Below is a small trained network, with its code and all its weights. Each question gives an input and a target symbol and asks what happens when units are switched off, that is, made to give their printed mean instead of their output.

import numpy as np


def w(rows, s, z=0):
    codes = np.array(rows[::2]) - 128.0
    scale = np.full(codes.shape[1], s)
    scale[-1] = z or s
    return codes * scale


def norm(h):
    return h / np.sqrt((h * h).mean(-1, keepdims=True) + 1e-5)


def f(y):
    return np.maximum(y, 0)


def softmax(a):
    e = np.exp(a - a.max(-1, keepdims=True))
    return e / e.sum(-1, keepdims=True)


def log_softmax(a):
    a = a - a.max(-1, keepdims=True)
    return a - np.log(np.exp(a).sum(-1, keepdims=True))


def net(x, mask):
    ids = ['αβγδεζθλξστφψ'.index(c) for c in x.split()]
    T = len(ids)
    res = E[ids] + P[:T]
    u = 0
    for l in range(2):
        q, k, v = (norm(res) @ M[l].T for M in (Q, K, V))
        z = softmax(np.where(np.tri(T) > 0, q @ k.T / 4**0.5, -1e9)) @ v
        res = res + np.where(mask[u], z, O[l][:, -1]) @ O[l][:, :-1]
        u += 1
        y = f(norm(res) @ A[l][:, :-1].T + A[l][:, -1])
        res = res + np.where(mask[u : u + 16], y, B[l][:, -1]) @ B[l][:, :-1]
        u += 16
    return log_softmax(norm(res)[-1] @ U[:, :-1].T + U[:, -1])


Q, K, V, O, A, B = {}, {}, {}, {}, {}, {}
E = w([
[61,62,222,184,142],'α',
[117,168,178,24,44],'β',
[234,92,63,72,79],'γ',
[194,128,147,8,90],'δ',
[163,151,115,60,33],'ε',
[137,4,141,216,156],'ζ',
[61,156,207,101,56],'θ',
[56,153,208,104,62],'λ',
[47,87,238,154,133],'ξ',
[141,3,137,207,23],'σ',
[216,48,129,119,174],'τ',
[160,150,116,58,32],'φ',
[106,121,228,68,111],'ψ',
],0.0019)
P = w([
[176,150,178,136,123],'0',
[41,143,2,150,176],'1',
[147,89,171,116,94],'2',
[121,96,142,82,149],'3',
[135,78,160,121,73],'4',
[195,194,174,158,159],'5',
[134,71,155,123,71],'6',
[85,196,41,170,152],'7',
[134,56,162,121,68],'8',
[96,46,128,57,151],'9',
[139,67,155,133,59],'10',
[176,205,165,153,156],'11',
[135,64,153,131,56],'12',
],0.0037)
Q[0] = w([
[1,98,69,86,110],'0.h0',
[186,147,191,67,106],'0.h0',
[165,138,239,148,164],'0.h0',
[134,191,158,177,84],'0.h0',
],0.017)
K[0] = w([
[122,253,133,226,103],'0.h0',
[94,93,99,91,64],'0.h0',
[56,43,138,91,142],'0.h0',
[129,101,202,81,120],'0.h0',
],0.018)
V[0] = w([
[153,110,66,121,166],'0.h0',
[94,194,108,24,111],'0.h0',
[236,109,72,90,121],'0.h0',
[121,142,75,162,2],'0.h0',
],0.0066)
O[0] = w([
[165,72,32,146,152,39],'0.h0',
[8,167,2,94,38,9],'0.h0',
[229,49,47,125,32,183],'0.h0',
[226,239,164,207,91,243],'0.h0',
],0.0039,0.0016)
A[0] = w([
[114,250,121,200,94,133],'0.n0',
[88,98,92,102,157,93],'0.n1',
[102,132,172,102,152,149],'0.n2',
[189,253,97,178,208,101],'0.n3',
[80,102,118,114,167,5],'0.n4',
[169,175,86,46,181,121],'0.n5',
[87,131,126,115,165,86],'0.n6',
[86,125,63,172,169,172],'0.n7',
[115,134,160,112,85,111],'0.n8',
[134,136,101,133,60,140],'0.n9',
[158,75,111,123,179,118],'0.n10',
[149,107,112,35,139,167],'0.n11',
[92,75,164,95,77,147],'0.n12',
[106,116,131,199,75,157],'0.n13',
[184,174,142,52,164,151],'0.n14',
[58,52,168,161,158,95],'0.n15',
],0.0062,0.0027)
B[0] = w([
[54,168,46,179,117,177],'0.n0',
[143,91,180,73,101,158],'0.n1',
[95,112,134,136,176,190],'0.n2',
[213,138,251,183,99,181],'0.n3',
[122,123,227,107,129,141],'0.n4',
[120,189,187,123,224,149],'0.n5',
[73,105,183,141,126,150],'0.n6',
[136,161,135,53,59,168],'0.n7',
[154,153,150,86,110,192],'0.n8',
[136,171,82,112,171,212],'0.n9',
[103,119,98,145,169,168],'0.n10',
[120,82,83,189,81,180],'0.n11',
[163,118,190,49,98,251],'0.n12',
[136,155,136,160,214,229],'0.n13',
[88,109,47,127,104,193],'0.n14',
[115,132,51,186,168,194],'0.n15',
],0.011,0.003)
Q[1] = w([
[54,94,84,163,196],'1.h0',
[173,219,49,202,101],'1.h0',
[151,43,110,138,10],'1.h0',
[57,186,228,103,35],'1.h0',
],0.011)
K[1] = w([
[44,80,95,196,208],'1.h0',
[156,227,2,133,145],'1.h0',
[151,31,71,45,35],'1.h0',
[23,192,197,54,24],'1.h0',
],0.0096)
V[1] = w([
[140,23,182,254,46],'1.h0',
[7,98,94,130,148],'1.h0',
[235,215,195,171,120],'1.h0',
[112,176,185,229,129],'1.h0',
],0.0036)
O[1] = w([
[120,232,106,2,132,89],'1.h0',
[246,120,184,106,83,4],'1.h0',
[8,87,16,128,156,249],'1.h0',
[132,94,50,54,96,109],'1.h0',
],0.0031,0.0015)
A[1] = w([
[105,152,88,77,31,6],'1.n0',
[129,2,109,96,130,97],'1.n1',
[211,152,193,198,90,123],'1.n2',
[224,189,200,198,99,129],'1.n3',
[98,143,185,150,96,77],'1.n4',
[78,174,159,109,171,138],'1.n5',
[89,89,140,155,155,86],'1.n6',
[171,53,63,86,125,188],'1.n7',
[199,99,90,170,100,118],'1.n8',
[55,129,165,129,92,60],'1.n9',
[50,82,101,122,123,100],'1.n10',
[154,104,113,109,135,157],'1.n11',
[172,190,91,73,128,149],'1.n12',
[120,77,140,60,125,145],'1.n13',
[145,148,161,85,129,93],'1.n14',
[164,146,108,181,160,102],'1.n15',
],0.007,0.0027)
B[1] = w([
[141,26,156,125,252,168],'1.n0',
[35,165,56,138,166,181],'1.n1',
[184,151,198,155,193,234],'1.n2',
[188,214,221,152,153,255],'1.n3',
[160,110,50,118,135,167],'1.n4',
[47,132,188,142,124,201],'1.n5',
[143,57,92,140,124,151],'1.n6',
[158,78,181,215,57,214],'1.n7',
[111,202,176,57,129,199],'1.n8',
[147,183,39,140,118,159],'1.n9',
[212,150,161,113,119,146],'1.n10',
[149,119,161,143,104,171],'1.n11',
[182,139,110,37,137,200],'1.n12',
[164,118,203,112,80,201],'1.n13',
[161,174,129,74,116,171],'1.n14',
[153,119,40,124,110,198],'1.n15',
],0.012,0.0041)
U = w([
[63,78,159,145,190,116],'α',
[121,104,92,34,235,106],'β',
[216,144,81,140,12,95],'γ',
[201,1,151,84,129,89],'δ',
[146,161,51,94,131,134],'ε',
[140,66,69,192,142,253],'ζ',
[69,190,101,145,117,127],'θ',
[62,197,103,145,111,133],'λ',
[51,101,170,131,163,107],'ξ',
[188,201,171,200,205,131],'σ',
[103,105,160,211,21,104],'τ',
[150,168,46,87,136,139],'φ',
[77,151,172,33,46,140],'ψ',
],0.01,0.0045)

Each question gives the input, a string of symbols that net reads in full, and the target symbol t.
The units are the heads (4 rows each of Q, K, V and O) and the neurons (one row each of A and B). Each row of codes is followed by its name. A weight is (code - 128) times the scale printed after its matrix; where a second scale follows, it is the last column's (O, A, B and U).
mask holds one flag per unit, layer by layer, with each layer's heads first. A switched-off unit (its flag False) gives its mean, the last column of its rows in O or B, instead of its output. The means were averaged over made-up inputs and are rounded, as every weight is.
A unit's drop is (log p(t) with every unit on - log p(t) with that unit switched off) / (log p(t) with every unit on - log p(t) with every unit switched off).
The circuit of an input: a set's keep is (log p(t) with only the set's units on - log p(t) with every unit switched off) / (log p(t) with every unit on - log p(t) with every unit switched off). Starting from the 12 units with the biggest drops (on a tie, the unit counted first), units are removed one at a time, each time the one whose removal leaves the highest keep (on an exact tie, the one counted first), for as long as the keep stays at least 0.8.
units of the circuit, in order: the units of the circuit, biggest drop first
unit that matters most: the unit with the biggest drop
k most important neurons: the k neurons with the biggest drops, biggest first
top k neurons in layer l: the k neurons of layer l with the biggest drops, biggest first
input σ τ σ σ τ ψ φ φ, target ψ: unit that matters most -> 0.h0
input ψ τ σ σ, target τ: 2 most important neurons -> [1.n7, 1.n1]
input ψ σ σ σ δ, target δ: top 3 neurons in layer 1 -> [1.n0, 1.n7, 1.n3]
input σ σ σ σ ψ ζ σ σ σ ψ ψ ζ, target ψ: units of the circuit, in order -> [0.h0, 0.n7, 1.n3]
input γ ψ σ γ σ σ δ α σ δ ψ σ, target δ: units of the circuit, in order -> [0.h0, 1.n0, 1.n7, 0.n7]
input ξ τ δ δ, target τ: 2 most important neurons -> [1.n7, 0.n11]
input σ ψ ζ ψ λ ζ τ, target τ: 3 most important neurons -> [1.n7, 1.n1, 1.n3]
input σ σ σ β τ ψ ψ σ δ β σ ζ, target β: top 2 neurons in layer 0 -> [0.n7, 0.n0]
input σ γ β δ σ ψ σ ψ σ, target ψ: units of the circuit, in order -> [1.h0, 1.n2]
input σ σ ψ τ γ φ ε ζ α σ, target ζ: top 2 neurons in layer 0 -> [0.n15, 0.n10]
input ψ δ δ ξ, target δ: 2 most important neurons -> [1.n0, 0.n7]
input σ α σ, target α: top 2 neurons in layer 1 -> [1.n3, 1.n7]
input ψ β ψ φ β γ φ γ θ δ γ γ, target δ: top 2 neurons in layer 1 -> [1.n0, 1.n7]
input δ τ ζ ζ ζ τ σ β θ ψ, target β: top neuron in layer 1 -> [1.n0]
input β δ ψ ζ, target δ: 2 most important neurons -> [0.n7, 1.n0]
input δ ζ ψ γ σ ζ δ δ γ σ, target δ: 2 most important neurons -> [1.n0, 1.n7]
input ζ λ γ ξ ψ τ ψ τ σ γ, target τ: 3 most important neurons -> [1.n7, 0.n11, 1.n1]
input α β ψ δ, target β: 2 most important neurons -> [1.n0, 0.n5]
input ψ β β τ, target β: top 3 neurons in layer 0 -> [0.n7, 0.n5, 0.n12]
input σ ψ β ε σ σ σ γ ψ ψ ψ, target ψ: unit that matters most -> 0.n3
input ζ β δ β, target β: 2 most important neurons -> [1.n0, 1.n3]
input γ σ σ γ δ β λ σ, target β: 2 most important neurons -> [0.n7, 1.n0]
input σ γ γ δ σ, target γ: top 4 neurons in layer 0 -> [0.n3, 0.n11, 0.n12, 0.n9]
input ζ ψ γ, target γ: 2 most important neurons -> [1.n7, 0.n9]
input γ σ λ ψ ξ γ ψ ψ α, target α: 3 most important neurons -> [0.n15, 0.n3, 1.n3]
input δ δ σ σ σ σ ζ γ α γ σ β λ, target λ: top 2 neurons in layer 0 -> [0.n13, 0.n0]
input σ φ ψ ψ γ ξ σ σ δ, target δ: unit that matters most -> 0.n15
input ψ ε δ ε ψ α β, target β: 2 most important neurons -> [1.n0, 0.n0]
input ψ δ δ ζ δ β ε ζ α γ σ ψ, target γ: 2 most important neurons -> [1.n7, 0.n9]
